Known rows, with every way that one mark hangs from another:
bukep[lukulok mizok]: -16; 8; 0; 3; -12; -1; 6; -3; -5; 3; 12; 3; -2; 0; 0; 3; -9; 4; 3; 3; -8; 2; -8; 1; 3; 8; -5; 8; -9; 3; -17; 8; 3; 6; 5; 0; 2; -2; -7; 12; 6; -5; 18; 0; -4; 8; -5; 0; -1; -2; -3; 1
vora[gekobos mizok]: -3; 12; 1; -4; -13; 0; 10; 3; -6; -3; -3; 5; 10; 6; 0; -2; 12; 14; 7; 4; 0; -4; -4; 2; 1; 8; 0; -4; 1; 2; -2; -4; -10; 4; -1; -6; 8; -3; -5; 0; 1; 5; -5; 7; -1; 10; 1; 3; -4; -11; -1; -1
vora[gekobos[fopo[lukulok zegu]] mizok]: -14; 24; 2; -11; -22; 1; 16; -10; -8; -9; 8; 21; 13; 9; 1; -3; 6; 8; 2; 24; 2; -8; -8; 5; 2; 8; -5; -9; -2; -1; 1; -9; -11; 7; -2; -28; -5; 5; -10; 22; -3; -3; -3; 3; -6; 4; -4; 4; 3; -10; -8; -6
fopo[lukulok[bukep[mizok]] zegu]: -14; 15; 0; -1; -10; 4; 6; -12; -12; -6; 11; 17; -12; 2; 3; 1; -11; 0; -2; 25; -3; -4; -9; 1; 0; 3; -6; -2; 1; 3; 8; -6; -8; 5; 1; -19; -18; 5; -2; 13; 3; -6; 14; 7; -6; 3; -9; -1; -13; -10; -3; -1
zegu[bukep[fopo lukulok mizok[vora]]]: -15; 13; 2; 6; -13; 8; -2; -6; 4; 0; 10; -10; -10; 2; 2; 5; 23; 3; 2; 10; -7; 7; -7; 5; 10; 19; -6; 18; -12; 0; -23; 4; 7; 12; 10; -5; 23; 4; -4; 19; 9; -6; 14; 5; -13; 20; -5; -4; -8; -14; -12; -2
zegu[bukep]: -1; 7; 1; 4; 5; 2; -4; -7; 3; -2; 6; -3; -4; 1; 4; 0; 9; 6; -5; 5; 2; 4; -4; 3; 2; 5; 4; 4; 6; -3; 12; 1; -9; 5; 0; 4; -1; 6; 3; -3; 2; 1; -2; 4; -5; 3; 0; 3; -6; -6; 2; 3
mizok[vora]: 5; 0; -2; -2; -2; 3; -8; 4; 2; -2; -6; -5; -5; 0; 1; 0; 6; -3; 2; -4; -3; 2; 4; 3; 2; 5; 1; 4; -9; -1; -7; -6; 7; -3; 3; -9; 9; 2; 1; 4; -4; 1; 3; 2; -2; 4; -4; -4; 1; 0; -4; -2
lukulok[bukep[fopo mizok[vora]]]: 3; 0; 0; 4; -13; 11; -2; -2; -2; -2; 1; -5; -9; 2; 2; 4; 28; -2; 1; 12; -5; 4; -4; 2; 5; 9; -9; 6; -14; 2; -14; -6; 4; 9; 7; -12; 10; 2; -1; 11; 6; -3; 1; 11; -9; 11; -7; -9; -12; -19; -12; -1
mizok[vora[gekobos[fopo lukulok[bukep]]]]: 16; 7; 3; -7; -17; 16; 12; -4; -2; -9; 2; 6; -1; 7; 0; -1; 32; -8; 1; 10; -5; 7; -7; 0; 5; 16; -15; -13; -11; -3; 14; -9; 0; 6; 8; -16; -4; 6; 0; 14; 0; -2; -13; 10; -10; 13; -4; 1; 12; -12; -14; 4
bukep[fopo mizok]: -8; 0; 0; 3; -13; 3; 8; -2; -2; 1; 4; -7; 0; 2; 2; 4; 16; 8; 3; 9; -3; 1; -5; 3; 5; 6; -6; 9; -8; 3; -14; 4; 2; 9; 5; -3; 6; -1; -6; 8; 6; -4; 4; 0; -3; 8; 1; -6; -7; -10; -2; -2
fopo[lukulok zegu[bukep[mizok[vora]]]]: -16; 28; -2; -1; -7; 7; -7; -7; -7; -7; 7; 7; -18; 6; 6; -1; 5; 4; -3; 19; -3; -1; -5; 8; 7; 9; 2; 12; 1; -1; 0; -6; -4; 1; 3; -21; 0; 12; -1; 20; -2; -6; 19; 9; -11; 9; -9; 0; -4; -10; 1; -4
bukep[fopo[lukulok] mizok]: -14; 7; 2; 3; -19; 5; 14; -6; -2; 0; 2; 5; 3; 2; -1; 2; 4; 5; 8; 14; 1; -1; -6; 3; 3; 7; -4; 9; -3; 6; -28; 3; 1; 5; 6; -11; 6; 3; -8; 17; 4; -6; 6; -1; -2; 3; -2; -4; -2; -8; 0; -5
mizok[vora[gekobos]]: 9; 3; -2; -4; -6; 6; -2; 13; -2; -4; -12; -3; 3; 4; -5; -1; 23; 1; 2; 2; -6; -2; -1; 4; 3; 9; -4; 1; -10; -3; -4; -8; 2; -1; 4; -11; 18; 1; 0; 8; -6; 1; -2; 5; 1; 9; 0; 2; 5; -6; -7; -3
lukulok[bukep[fopo[zegu] mizok[vora]]]: 1; 8; -2; 1; -14; 10; -7; -8; -7; -4; 5; -1; -17; 3; 3; 4; 20; -5; -2; 21; -6; 1; -3; 5; 6; 5; -9; 4; -11; -1; 2; -11; 3; 11; 3; -19; 1; 3; -3; 21; 6; -4; 8; 8; -12; 16; -6; -10; -18; -19; -16; -4
vora[gekobos]: 5; 3; 0; -3; -5; 3; 3; 6; -2; -1; -3; 1; 7; 3; -4; -1; 12; 5; 1; 6; -3; -2; -3; 2; 1; 5; -4; -4; -2; -2; 3; -2; -7; 0; 3; -6; 6; 0; -3; 1; -3; 1; -4; 3; 4; 5; 3; 4; 0; -5; -3; -2
bukep[fopo[lukulok zegu] mizok[vora]]: -15; 16; -2; -2; -21; 8; -2; -6; -6; -4; 0; 4; -8; 5; -1; 2; 7; -1; 5; 20; -4; -3; -2; 7; 7; 7; -6; 12; -6; 3; -21; -5; 5; 3; 4; -25; 5; 4; -8; 30; -2; -9; 18; 1; -7; 10; -6; -5; -5; -11; -6; -10
bukep[fopo lukulok mizok[vora[gekobos]]]: -8; 13; 1; 1; -25; 9; 9; 5; -5; 0; -2; -7; 3; 4; -6; 3; 26; 6; 6; 10; -12; 1; -7; 5; 9; 18; -12; 12; -19; 0; -31; 1; 6; 9; 12; -15; 30; -2; -11; 24; 2; -4; 12; 5; -4; 22; -2; -2; -2; -15; -15; -6
lukulok[bukep[mizok]]: 1; 2; 0; 4; -7; 5; 5; -6; -8; -2; 8; 3; -11; 1; 5; 2; 6; 2; -1; 10; -4; 3; -9; 1; -1; 2; -3; -1; -5; 2; 1; -3; -3; 7; 1; -1; -11; 2; 0; -2; 8; -1; 4; 10; -4; 3; -7; -5; -11; -13; -1; 4
lukulok[bukep]: 10; -3; 1; 1; 3; 4; -1; -6; -2; -2; 5; 5; -5; -2; 1; 1; 6; -6; -3; 6; 1; 2; -6; -3; -4; -1; -5; -5; 2; 0; 10; -4; -5; 4; 0; -1; -7; 0; 3; -7; 3; 0; -5; 6; -1; 1; -4; -2; -7; -7; -4; 4

Rows:
-4; 13; 1; -1; -23; 12; 11; 3; -5; -3; -8; -3; 5; 6; -4; 1; 26; 6; 11; 18; -5; -2; -7; 6; 5; 17; -9; 10; -13; 3; -30; -1; 4; 3; 11; -23; 21; 4; -9; 25; -1; -5; 4; 6; -1; 11; -3; -2; 3; -17; -4; -7
bukep[fopo[lukulok] mizok[vora[gekobos]]]
-9; 16; 2; 4; -16; 11; 3; -7; -1; -3; 3; -4; -7; 4; 3; 2; 23; 6; 5; 17; 0; 2; -6; 7; 7; 16; -3; 17; -5; 2; -25; 0; -1; 8; 8; -14; 15; 9; -3; 19; 3; -5; 9; 9; -8; 11; -8; -5; -3; -16; -2; -5
zegu[bukep[fopo[lukulok] mizok[vora]]]
-18; 18; -2; 0; -19; 6; -3; -4; -6; 0; 5; -2; -13; 1; -2; 4; 7; -3; 1; 13; -11; 1; -1; 5; 10; 8; -9; 12; -15; 1; -21; -2; 14; 9; 6; -18; 17; 0; -10; 31; 4; -8; 21; -3; -11; 20; -3; -6; -9; -7; -16; -7
bukep[fopo[zegu] lukulok mizok[vora]]
-18; 23; 1; -2; -12; 4; 10; -17; -1; -6; 22; 12; -6; 7; 9; 1; 8; 5; -7; 28; 0; -1; -12; 8; 7; 6; -2; 2; -2; -1; 14; -4; -9; 10; 1; -17; -15; 12; -3; 18; 3; -9; 11; 6; -14; 6; -8; 1; -2; -11; -2; -1
gekobos[fopo[lukulok zegu[bukep[mizok]]]]
-15; 23; 2; -11; -22; 2; 20; -6; -8; -8; 12; 12; 5; 11; 2; -1; 9; 10; 3; 16; 2; -2; -6; 5; 8; 11; -8; -17; -2; -1; 16; -6; -5; 8; -2; -17; -12; 3; -9; 22; -1; 0; -6; 2; -14; 13; 3; 4; 6; -11; -8; -1
vora[gekobos[fopo[zegu] lukulok] mizok]
-6; 18; 0; -9; -19; -2; 11; -8; -4; -6; 7; 14; 9; 9; 2; -1; 15; 11; -1; 18; -2; -7; -6; 6; 5; 7; -3; -12; -7; -2; 15; -10; -9; 10; -3; -20; -3; 1; -10; 15; -1; -1; -7; 3; -9; 11; 0; 1; -4; -12; -11; -4
vora[gekobos[fopo[zegu]] mizok]
-1; 16; 0; -13; -20; 9; 8; -3; -5; -8; 0; 5; -2; 9; -1; 0; 21; -5; 0; 14; -5; 4; 0; 5; 10; 10; -11; -10; -10; -4; 15; -11; 2; 5; 4; -21; 1; 6; -6; 28; -6; -4; -3; 2; -11; 13; 3; 3; 14; -5; -11; -1
mizok[vora[gekobos[fopo[zegu] lukulok]]]
0; 4; 1; -1; -5; 7; -5; -11; -4; -2; 7; 5; -6; 0; -1; 2; 11; -5; -5; 20; 0; 1; -4; -2; 1; -2; -8; -2; 2; -3; 16; -9; -3; 11; -1; -12; -5; 2; -2; 10; 4; -3; -2; 0; -7; 8; 1; -3; -15; -13; -16; -2
lukulok[bukep[fopo[zegu]]]
0; 18; 0; -11; -17; 8; 5; -2; -3; -8; 0; 14; 6; 7; -3; -2; 17; -4; -2; 20; -5; -5; -5; 5; 6; 9; -9; -5; -11; -5; 1; -13; 0; 0; 3; -33; 7; 8; -7; 26; -10; -6; 3; 3; -4; 8; -3; 4; 12; -6; -12; -7
mizok[vora[gekobos[fopo[lukulok zegu]]]]
-12; 16; 0; 5; -7; 6; -4; -2; -1; -2; 10; -5; -14; 2; 4; 2; 10; 5; 0; 7; -9; 6; -6; 7; 6; 17; -1; 14; -11; -2; -13; 3; 4; 6; 7; -4; 13; 4; -2; 12; 6; -3; 19; 7; -11; 16; -8; 0; -5; -8; -6; 1
zegu[bukep[lukulok mizok[vora]]]
1; 7; 2; -2; -17; 12; 12; -9; -2; -7; 11; 5; -12; 5; 8; 3; 19; -8; 2; 13; -5; 10; -6; 3; 7; 14; -11; -5; -13; 0; -1; -5; 10; 9; 7; -12; -12; 6; -2; 16; 6; -4; 1; 10; -16; 7; -9; -7; 4; -10; -7; 5
gekobos[fopo lukulok[bukep[mizok[vora]]]]
-12; 7; 1; 3; -20; 7; 1; -1; -1; 2; 2; -5; -5; 0; -2; 4; 11; -1; 6; 5; -9; 3; -4; 4; 8; 13; -9; 14; -18; 4; -38; 5; 15; 6; 9; -11; 24; -2; -8; 24; 4; -6; 17; -1; -7; 18; -4; -6; -4; -8; -12; -5
bukep[fopo lukulok mizok[vora]]
5; 18; 0; -7; -10; 7; -4; -6; 2; -8; 5; 0; -3; 9; 2; 0; 39; 0; -10; 19; -7; 1; -5; 9; 10; 9; -5; -2; -9; -10; 23; -13; -4; 8; 3; -21; 7; 11; -2; 15; -4; -2; -5; 7; -12; 18; -1; 4; 2; -14; -15; -3
mizok[vora[gekobos[fopo[zegu[bukep]]]]]
-24; 22; -1; 2; -4; 0; -2; -11; -7; -2; 19; 5; -13; 3; 4; 4; -4; 9; -6; 18; -8; 2; -10; 5; 6; 8; -2; 8; -1; -2; 6; 3; -7; 10; 1; -4; -3; 6; -5; 15; 8; -4; 23; 0; -12; 16; -3; 2; -12; -7; -6; 0
fopo[zegu[bukep[lukulok mizok]]]
-1; 11; 4; -2; -22; 12; 28; -8; -6; -7; 13; 8; 0; 8; 4; 4; 27; 4; 1; 19; -4; 8; -15; 2; 5; 14; -15; -14; -10; 0; 16; -5; -4; 11; 9; -8; -13; 4; -4; 12; 7; -3; -8; 13; -10; 10; -3; 0; 4; -17; -5; 7
vora[gekobos[fopo lukulok[bukep[mizok]]]]
-14; 13; 2; -3; -10; 6; 1; -11; -2; 0; 1; 9; 4; 2; -5; -1; -4; -4; 0; 16; 3; -4; -2; -1; 4; 1; -5; 5; 7; 1; -5; -1; -1; 3; 0; -18; -4; 5; -5; 23; -4; -8; 5; -7; -1; 3; 3; 0; -2; -3; -6; -8
bukep[fopo[lukulok zegu]]
-7; 14; 5; -8; -24; 4; 26; -3; -4; -6; 7; 7; 11; 9; 3; -2; 15; 10; 9; 12; 3; 2; -7; 3; 5; 15; -6; -14; -5; 2; 1; -2; -4; 8; 2; -8; -4; 2; -9; 13; 3; 1; -12; 4; -9; 10; 2; 3; 11; -11; -3; 1
vora[gekobos[fopo lukulok] mizok]
-22; 26; 0; 1; -6; 3; 1; -13; -9; -5; 14; 10; -11; 4; 6; 1; -6; 8; -4; 23; -1; -2; -7; 6; 4; 5; 2; 8; 8; 1; 5; 0; -10; 5; -1; -10; -12; 11; -2; 14; 2; -4; 17; 6; -7; 4; -4; 3; -8; -9; 5; -2
fopo[lukulok zegu[bukep[mizok]]]
-9; 15; 2; -8; -14; 3; 10; -11; -2; -4; 11; 11; -3; 6; 3; 1; -3; -5; -3; 13; 1; 4; 0; 2; 7; 1; -7; -10; 1; -2; 20; -3; 4; 4; -2; -10; -19; 6; -4; 18; -1; -6; -2; -5; -13; 4; 4; 1; 9; 3; -9; 1
gekobos[fopo[zegu] lukulok]
-20; 23; -3; 1; -7; 3; -11; -7; -6; -3; 14; 0; -19; 3; 4; 2; 6; 1; -5; 12; -11; 3; -5; 7; 9; 12; -2; 13; -7; -2; -2; -3; 3; 7; 3; -11; 6; 6; -4; 19; 5; -5; 26; 6; -14; 19; -7; 1; -12; -9; -10; -1
fopo[zegu[bukep[lukulok mizok[vora]]]]
-12; 16; 2; -6; -15; 3; 17; 4; -9; -6; 0; 4; 6; 7; 0; -2; 1; 11; 11; 7; 2; 1; -3; 0; 2; 12; -3; -9; 2; 3; -2; 2; -12; 4; 1; -4; -1; -2; -6; 9; 4; 4; -5; 5; -6; 8; 4; 3; 4; -9; 2; 1
vora[gekobos[lukulok] mizok]
11; 3; 0; -6; -13; 7; 7; 4; 3; -4; -3; -1; 7; 6; -3; 0; 36; -1; -1; 6; -6; 0; -3; 5; 6; 9; -7; -4; -15; -6; 1; -9; 5; 4; 7; -18; 16; 4; -4; 10; -5; -2; -7; 6; -5; 10; 0; 0; 10; -9; -11; -3
mizok[vora[gekobos[fopo]]]
2; 11; 3; -5; -17; 0; 18; -3; 0; -4; 4; 6; 15; 7; 2; -1; 25; 11; 3; 10; 0; -3; -8; 5; 3; 11; -5; -10; -10; 1; -1; -5; -6; 10; 2; -11; 3; 1; -6; 6; 2; 2; -10; 7; -5; 8; -3; 2; 4; -12; -6; -2
vora[gekobos[fopo] mizok]
-14; 11; -2; 1; -11; 3; 2; -6; -5; 1; 6; -1; -6; 4; 2; 3; 4; 5; -1; 18; -5; -2; -2; 5; 7; 1; -5; 5; -6; 0; -3; -2; 1; 9; 1; -9; -4; 1; -8; 19; 4; -5; 11; -1; -8; 10; 3; -5; -12; -12; -7; -4
bukep[fopo[zegu] mizok]
4; 2; -2; 3; -5; 6; -3; -1; -4; -5; 1; -1; -14; 2; 5; 2; 15; -3; 0; 7; -7; 4; -5; 3; 2; 6; -5; 3; -12; 1; -7; -6; 2; 3; 5; -10; -1; 2; 2; 3; 4; -1; 9; 14; -7; 7; -10; -7; -8; -12; -6; 3
lukulok[bukep[mizok[vora]]]
-6; 6; 4; 3; -17; 12; 13; -10; -6; -2; 10; -1; -10; 3; 2; 4; 12; -1; 6; 16; 0; 9; -7; 0; 4; 8; -12; -2; -2; 5; -3; 3; -1; 12; 7; 1; -9; 1; -4; 12; 10; -4; -3; 6; -9; 9; -1; -6; -6; -16; -4; 5
gekobos[lukulok[bukep[fopo mizok]]]
1; -1; 2; 6; -12; 7; 9; -10; -3; 0; 9; -1; -4; 1; 1; 4; 20; 1; 0; 15; -4; 3; -9; 0; 3; 4; -9; 3; -5; 3; -7; -1; -2; 14; 3; -4; -3; 0; -3; 6; 8; -2; 0; 7; -6; 8; -3; -9; -13; -19; -8; 2
lukulok[bukep[fopo mizok]]
